[[148, 111, 141, 124], [141, 103, 134, 127]] yields 148, 127
[143, 101, 129, 144, 149, 139, 126] yields 143, 126
[117, 149, 156, 151] yields 117, 151
[[122, 140, 149, 148, 156, 102], [141, 134, 131, 133, 130, 140]] yields 122, 140
[123, 146, 106, 130, 140, 149, 141] yields 123, 141
[136, 152, 137, 117] yields 136, 117
[[99, 129, 134, 121, 131, 129, 142], [133, 131, 131, 129, 125, 131, 130]] yields 99, 130
[129, 152, 125, 146, 142, 107] yields 129, 107
[100, 107, 144, 128, 142] yields 100, 142
---
[[126 105 127 115]
 [121 131 116 126]
 [120 147 130 148]]
121

[[111 133 156 132]
 [136 152 135 104]
 [131 149 141 109]]
136

[[151 117 117 144]
 [122 141 140 127]
 [144 148 136 118]]
122

[[107 115 149 115]
 [105 117 145 112]
 [122 112 153 132]]
105

[[105 133 143 107]
 [129 131 134 129]
 [115 139 144 106]]
129

[[146 137 133 127]
 [140 146 135 141]
 [111 117 107 117]]
140

[[150 116 125 152]
 [112 137 130 110]
 [113 136 130 111]]
112
---
[[122 134 156 129 147 102 116]
 [129 131 103 128 136 130 148]
 [124 100 110 100 150 104 136]] 134

[[137 131 134 114 149 119]
 [122 139 133 126 106 137]
 [120 115 117 124 150 129]] 131

[[154 130 156 130 136]
 [112 129 143 129 116]
 [128 128 127 128 128]] 130

[[135 122 115 126 118 141 155]
 [128 120 110 128 129 133 150]
 [132 120 113 127 122 135 156]] 122

[[110 146 100 131]
 [139 136 148 136]
 [138 117 152 109]] 146

[[139 140 138 129 116 131 115]
 [141 119 112 139 129 146 139]
 [114 134 151 116 146 104 148]] 140

[[135 128 133 104]
 [116 127 152 130]
 [116 127 157 120]] 128

[[128 128 126 127]
 [155 147 112 131]
 [131 117 116 120]] 128

[[134 133 114 123 119]
 [115 123 149 119 138]
 [140 106 118 146 147]] 133

[[118 108 109 126 121]
 [142 116 156 130 123]
 [120 126 126 108 121]] 108
---
Input:
[[141 120 128 103]
 [113 134 132 151]
 [ 98 124 103 112]]
Output: 141

Input:
[[138 139 124 128]
 [138 131 135 128]
 [128 105 108 145]]
Output: 138

Input:
[[149 129 146 137]
 [131 139 156 139]
 [141 137 124 143]]
Output: 149

Input:
[[114 112 141 140 116 146]
 [110 141 132 138 129 135]
 [106 139 127 116 142 122]]
Output: 114

Input:
[[127 132 141 129 128 132]
 [137 135 108 127 132 129]
 [104 131 122 121 134 125]]
Output: 127

Input:
[[138 122 115 127 154 130]
 [118 126 142 127 118 117]
 [128 124 130 128 141 105]]
Output: 138
---
131  131  119  131  109  148
155  125  137  122  122  120
117  130  120  132  135  117
-> 122

137  125  145  119  121
103  142  137  134  114
139  125  145  121  105
-> 134

108  106  109  109  107  114
149  152  121  148  149  123
123  123  103  123  123  110
-> 149

105  119  132  131
123  119  132  137
132  127  137  136
-> 132

130  137  125  119  129  130
130  142  123  119  129  130
125  142  127   99  114  125
-> 129

118  119  134  120  135  119
106  111  137  105  137  106
131  129  112  131  112  131
-> 137

138  130  121  135  130  141
133  101  125  119  122  130
129  158  149  124  123  115
-> 122

147  101  133  148  115  136
150  138  129  136  111  116
127  155  134  101  105  140
-> 111

145  119  139  126
120  126  103  134
151  150  123  131
-> 103

146  117  121  108
127  150  138  135
135  127  135  138
-> 138
---
Q: (143, 120, 114, 123, 105)
A: 123
Q: ((141, 137, 136, 128), (103, 137, 133, 135))
A: 136
Q: (115, 133, 136, 131, 116, 112, 152)
A: 112
Q: ((129, 130, 128, 136, 124), (130, 143, 133, 103, 139))
A: 136
Q: (110, 123, 103, 131, 109)
A: 131
Q: (133, 101, 119, 110, 139)
A: 110
Q: ((128, 132, 141, 137, 130), (119, 123, 150, 133, 126))
A: 137
Q: (128, 101, 113, 106, 132, 135, 131)
A: 135
Q: (98, 133, 132, 151, 127, 154, 118)
A: 154
---
[[131 126 129 127 107 115]
 [125 101 125 124 132 129]
 [139 129 108 125 108 133]] ⇒ 129

[128 112 129 140 102] ⇒ 128

[[118 116 106 139]
 [117  99 139 139]
 [115 102 128 142]] ⇒ 139

[106 110 121 135 131 153 128] ⇒ 121

[102 127 109 136 132  99 111] ⇒ 109

[[113 144 112 126 142]
 [119 118 123 144 151]] ⇒ 119

[[130 119 134 149 120 110]
 [129 142 113 131 117 154]
 [131 145 147 123 126 113]] ⇒ 145

[121 132 146 123 157] ⇒ 121

[107 153 131 144 135 105] ⇒ 153
---
[[130 138 130 127]
 [150 116 128 112]
 [139 131 125 121]]
130

[114 132 139 147 107 126 143]
139

[[128 123 129 153 137]
 [127 126 130 125 128]]
129

[132 152 120 147]
120

[147 101 134 125]
134

[[139 133 124 121 139]
 [101  99 113 144 122]
 [142 142 135 115 131]]
124

[[115 134 138 103 118]
 [134 131  99 149 143]]
138

[110 154 121 119 126]
121

[131 134 104 127 128 129]
104
---
117  120  120  133
106  104  116  143
-> 120

110  153  108  148  151
112  146  107  150  147
-> 153

116  129  128  107  134  152
128  126  121  128  130  150
-> 129

139  131  128  127
132  139  137  150
-> 131

128  117  122  113  117  148
112  118  153  152  149  103
-> 117

116  123  144  104  124  143  123
121  133  148  125  107  117  109
-> 123

134  156  116  129
123  107  150  148
-> 156

 99  118  121  150  120  153  139
 99  114  134  151  113  151  133
-> 118

126  150  120  118
151  112  151  129
-> 150

125  110  100  144
138  110  136  142
-> 110
---
[128 129 120 104 124 111] -> 128, 111

[136 151 125 131 128] -> 136, 128

[149 112 109 149 127 111] -> 149, 111

[132 151 140 143 112 144 127] -> 132, 127

[153 104 112 153 113 110 111] -> 153, 111

[[126 127 136 111]
 [132 128 155 133]] -> 126, 133

[[133 132 133 134]
 [128 128 144 135]
 [149 149 128 133]] -> 133, 133

[117 150 104 114 112 145] -> 117, 145

[[ 99 111 124 121 110]
 [138 150 124 121 110]
 [ 99 111 120 121 110]] -> 99, 110
---
[101 131 121 147]	147, 131

[146 142 112 111 151 140]	151, 146

[[126 142 143 146 154 100 142]
 [121 108 148 150 135 122 140]]	154, 150

[106 103 111 142 111 116]	142, 116

[[127 122 115 120 104]
 [113 136 120 120 128]
 [100 139 149 121 113]]	149, 139

[153 144 147 128 122]	153, 147

[137 129 139 115 102]	139, 137
---
[147 145 103 144 147] 103
[ 99 133 140 116 130] 140
[156 117 123 102 114] 123
[133 155 123 125 126] 123
[114 144 153 142 114] 153
[132 147 140 151 122] 140
---
[[119 108 149 143 132 109 109]
 [112 106 150 139 136 114 106]
 [102 113 147 145 127 113 112]] out 109

[[136 127 146 128 131 128 105]
 [133 127 142 129 130 128 111]
 [134 128 144 129 130 128 109]] out 105

[[113 151 133 126]
 [134 114 125 139]
 [113 149 131 128]] out 126

[[127 132 104 112 143]
 [112 114 137 129 130]
 [120 118 125 112 138]] out 143

[[127 130 129 127 133  98 125]
 [129 117 134 128 129 114 122]
 [118 126 124 127 120 128 127]] out 125

[[126 134 129 135 132]
 [113 109 154 107 109]
 [119 122 132 116 120]] out 132

[[120 145 110 123]
 [137 135 145 112]
 [133 127 106 129]] out 123

[[139 138 149 129 129 117 134]
 [144 149 104 131  99 140 130]
 [132 133 116 125 115 132 130]] out 134

[[130 128 127 129 125]
 [112 122 141 117 157]
 [113 121 141 117 152]] out 125

[[110 121 146 112]
 [150 138 111 143]
 [151 138 111 143]] out 112
